Here is a tiny trained network, its code and every weight. The questions are about switching its units off for an input and a target symbol, where a switched-off unit gives its printed mean instead of its output.

import numpy as np


def w(rows, s, z=0):
    codes = np.array(rows[::2]) - 128.0
    scale = np.full(codes.shape[1], s)
    scale[-1] = z or s
    return codes * scale


def norm(h):
    return h / np.sqrt((h * h).mean(-1, keepdims=True) + 1e-5)


def f(y):
    return y / 2 * (1 + np.tanh(0.7978845608 * (y + 0.044715 * y**3)))


def softmax(a):
    e = np.exp(a - a.max(-1, keepdims=True))
    return e / e.sum(-1, keepdims=True)


def log_softmax(a):
    a = a - a.max(-1, keepdims=True)
    return a - np.log(np.exp(a).sum(-1, keepdims=True))


def net(x, mask):
    ids = ['βγζηθμξπσφψ'.index(c) for c in x.split()]
    T = len(ids)
    res = E[ids] + P[:T]
    q, k, v = (norm(res) @ M[0].T for M in (Q, K, V))
    z = softmax(np.where(np.tri(T) > 0, q @ k.T / 4**0.5, -1e9)) @ v
    res = res + np.where(mask[0], z, O[0][:, -1]) @ O[0][:, :-1]
    y = f(norm(res) @ A[0][:, :-1].T + A[0][:, -1])
    res = res + np.where(mask[1:13], y, B[0][:, -1]) @ B[0][:, :-1]
    return log_softmax(norm(res)[-1] @ U[:, :-1].T + U[:, -1])


Q, K, V, O, A, B = {}, {}, {}, {}, {}, {}
E = w([
[64,146,104,78,111,247,118,79],'β',
[92,145,105,183,82,67,185,167],'γ',
[41,141,65,145,82,145,78,96],'ζ',
[117,67,116,115,67,154,224,107],'η',
[157,55,47,225,151,119,76,140],'θ',
[19,56,101,114,179,110,97,173],'μ',
[150,85,186,97,163,165,214,172],'ξ',
[181,104,190,149,103,131,117,7],'π',
[70,145,226,156,121,109,97,189],'σ',
[178,116,158,185,88,172,113,205],'φ',
[189,97,198,162,135,185,101,130],'ψ',
],0.02)
P = w([
[2,209,96,214,107,214,241,116],'0',
[31,179,99,187,97,168,212,114],'1',
[55,151,124,206,112,144,198,142],'2',
[65,129,121,150,91,141,188,144],'3',
[92,118,127,135,85,117,170,144],'4',
[112,94,128,113,81,94,157,154],'5',
[132,76,140,94,80,86,146,163],'6',
[152,61,140,74,81,63,130,175],'7',
[162,54,143,56,75,62,121,165],'8',
[182,36,148,34,59,47,116,167],'9',
],0.0079)
Q[0] = w([
[76,3,92,72,31,96,126,108],'h0',
[123,90,117,89,160,115,130,156],'h0',
[85,50,193,187,99,152,154,107],'h0',
[196,186,85,105,130,122,173,113],'h0',
],0.019)
K[0] = w([
[193,37,143,23,96,16,57,172],'h0',
[147,191,114,81,111,82,126,98],'h0',
[230,122,253,107,128,120,20,192],'h0',
[79,128,69,174,225,102,129,79],'h0',
],0.013)
V[0] = w([
[118,95,77,102,165,175,93,230],'h0',
[227,138,109,148,169,166,111,154],'h0',
[131,9,112,122,157,119,188,79],'h0',
[149,115,236,55,192,122,124,129],'h0',
],0.011)
O[0] = w([
[104,171,92,64,160,141,144,254,238],'h0',
[154,127,43,229,117,198,135,133,6],'h0',
[155,158,63,67,170,147,172,71,239],'h0',
[38,167,177,223,123,155,153,84,223],'h0',
],0.0091,0.0013)
A[0] = w([
[99,133,145,205,129,134,149,125,2],'n0',
[88,167,170,132,104,125,151,126,73],'n1',
[179,120,195,153,163,116,119,127,157],'n2',
[132,161,123,165,76,68,133,143,85],'n3',
[114,99,125,165,251,82,81,123,136],'n4',
[127,118,112,112,48,146,59,142,159],'n5',
[208,156,186,153,129,128,208,145,242],'n6',
[132,107,125,112,104,95,141,51,108],'n7',
[111,118,144,170,158,106,127,57,143],'n8',
[108,103,164,190,118,157,122,122,24],'n9',
[92,102,91,97,100,82,106,114,163],'n10',
[102,88,139,148,67,161,107,158,57],'n11',
],0.017,0.0026)
B[0] = w([
[111,30,127,180,64,159,111,80,242],'n0',
[159,144,218,117,193,91,151,117,213],'n1',
[208,167,190,159,141,95,136,140,169],'n2',
[205,146,118,200,157,85,121,166,174],'n3',
[172,211,121,84,211,130,208,159,163],'n4',
[170,149,156,127,153,138,31,79,227],'n5',
[49,247,33,204,131,143,160,89,232],'n6',
[128,207,179,82,43,158,135,178,198],'n7',
[182,173,112,86,220,47,85,123,211],'n8',
[140,13,149,108,180,164,131,148,252],'n9',
[58,48,93,207,78,123,155,97,238],'n10',
[112,178,155,51,43,167,121,172,255],'n11',
],0.013,0.0069)
U = w([
[121,165,167,36,170,223,99,71,62],'β',
[138,160,114,192,81,42,149,126,57],'γ',
[57,145,105,141,98,60,28,57,140],'ζ',
[165,133,145,85,1,135,234,98,73],'η',
[214,117,83,102,149,112,128,114,255],'θ',
[53,128,113,67,180,76,136,141,140],'μ',
[56,238,117,182,197,146,154,80,104],'ξ',
[198,212,145,120,130,84,118,19,184],'π',
[104,145,243,136,145,98,125,153,173],'σ',
[118,245,121,152,100,162,77,191,114],'φ',
[155,97,151,192,123,220,143,80,78],'ψ',
],0.0076,0.0028)

Each question gives the input, a string of symbols that net reads in full, and the target symbol t.
The units are the heads (4 rows each of Q, K, V and O) and the neurons (one row each of A and B). Each row of codes is followed by its name. A weight is (code - 128) times the scale printed after its matrix; where a second scale follows, it is the last column's (O, A, B and U).
mask holds one flag per unit, heads first, then neurons. A switched-off unit (its flag False) gives its mean, the last column of its rows in O or B, instead of its output. The means were averaged over made-up inputs and are rounded, as every weight is.
A unit's drop is (log p(t) with every unit on - log p(t) with that unit switched off) / (log p(t) with every unit on - log p(t) with every unit switched off).
The circuit of an input: a set's keep is (log p(t) with only the set's units on - log p(t) with every unit switched off) / (log p(t) with every unit on - log p(t) with every unit switched off). Starting from the 12 units with the biggest drops (on a tie, the unit counted first), units are removed one at a time, each time the one whose removal leaves the highest keep (on an exact tie, the one counted first), for as long as the keep stays at least 0.8.
circuit, biggest first: the units of the circuit, biggest drop first
top k neurons: the k neurons with the biggest drops, biggest first
drop when u is switched off: that unit's drop, to one decimal
input η γ γ ζ π β ζ σ β, target σ: circuit, biggest first : h0
input μ φ ξ ζ ξ φ θ, target φ: circuit, biggest first : h0; n9
input ζ ζ π σ φ μ β π θ, target π: circuit, biggest first : h0; n8
input ζ ψ η θ μ ξ σ θ π ξ, target π: top 3 neurons : n8; n2; n10
input π ψ σ, target ψ: circuit, biggest first : h0; n9
input θ ψ β, target ψ: circuit, biggest first : h0; n6
input β θ σ μ, target σ: top 3 neurons : n6; n1; n4
input η ζ η γ ζ ψ η σ π ψ, target ψ: top 2 neurons : n9; n0
input σ γ ξ ζ ζ ζ η β, target η: top 3 neurons : n7; n8; n5
input η ψ σ μ γ ψ ξ ψ γ, target ψ: circuit, biggest first : h0; n0
input η β η π β φ β, target φ: top 2 neurons : n9; n0
input ψ μ γ γ β ξ β μ η, target μ: drop when n11 is switched off : 0.1
input μ μ φ θ ζ θ, target θ: drop when n6 is switched off : 0.3
input γ μ π η ζ β γ ξ ζ, target ξ: drop when h0 is switched off : 1.2
input β φ ζ π, target φ: top neuron : n6
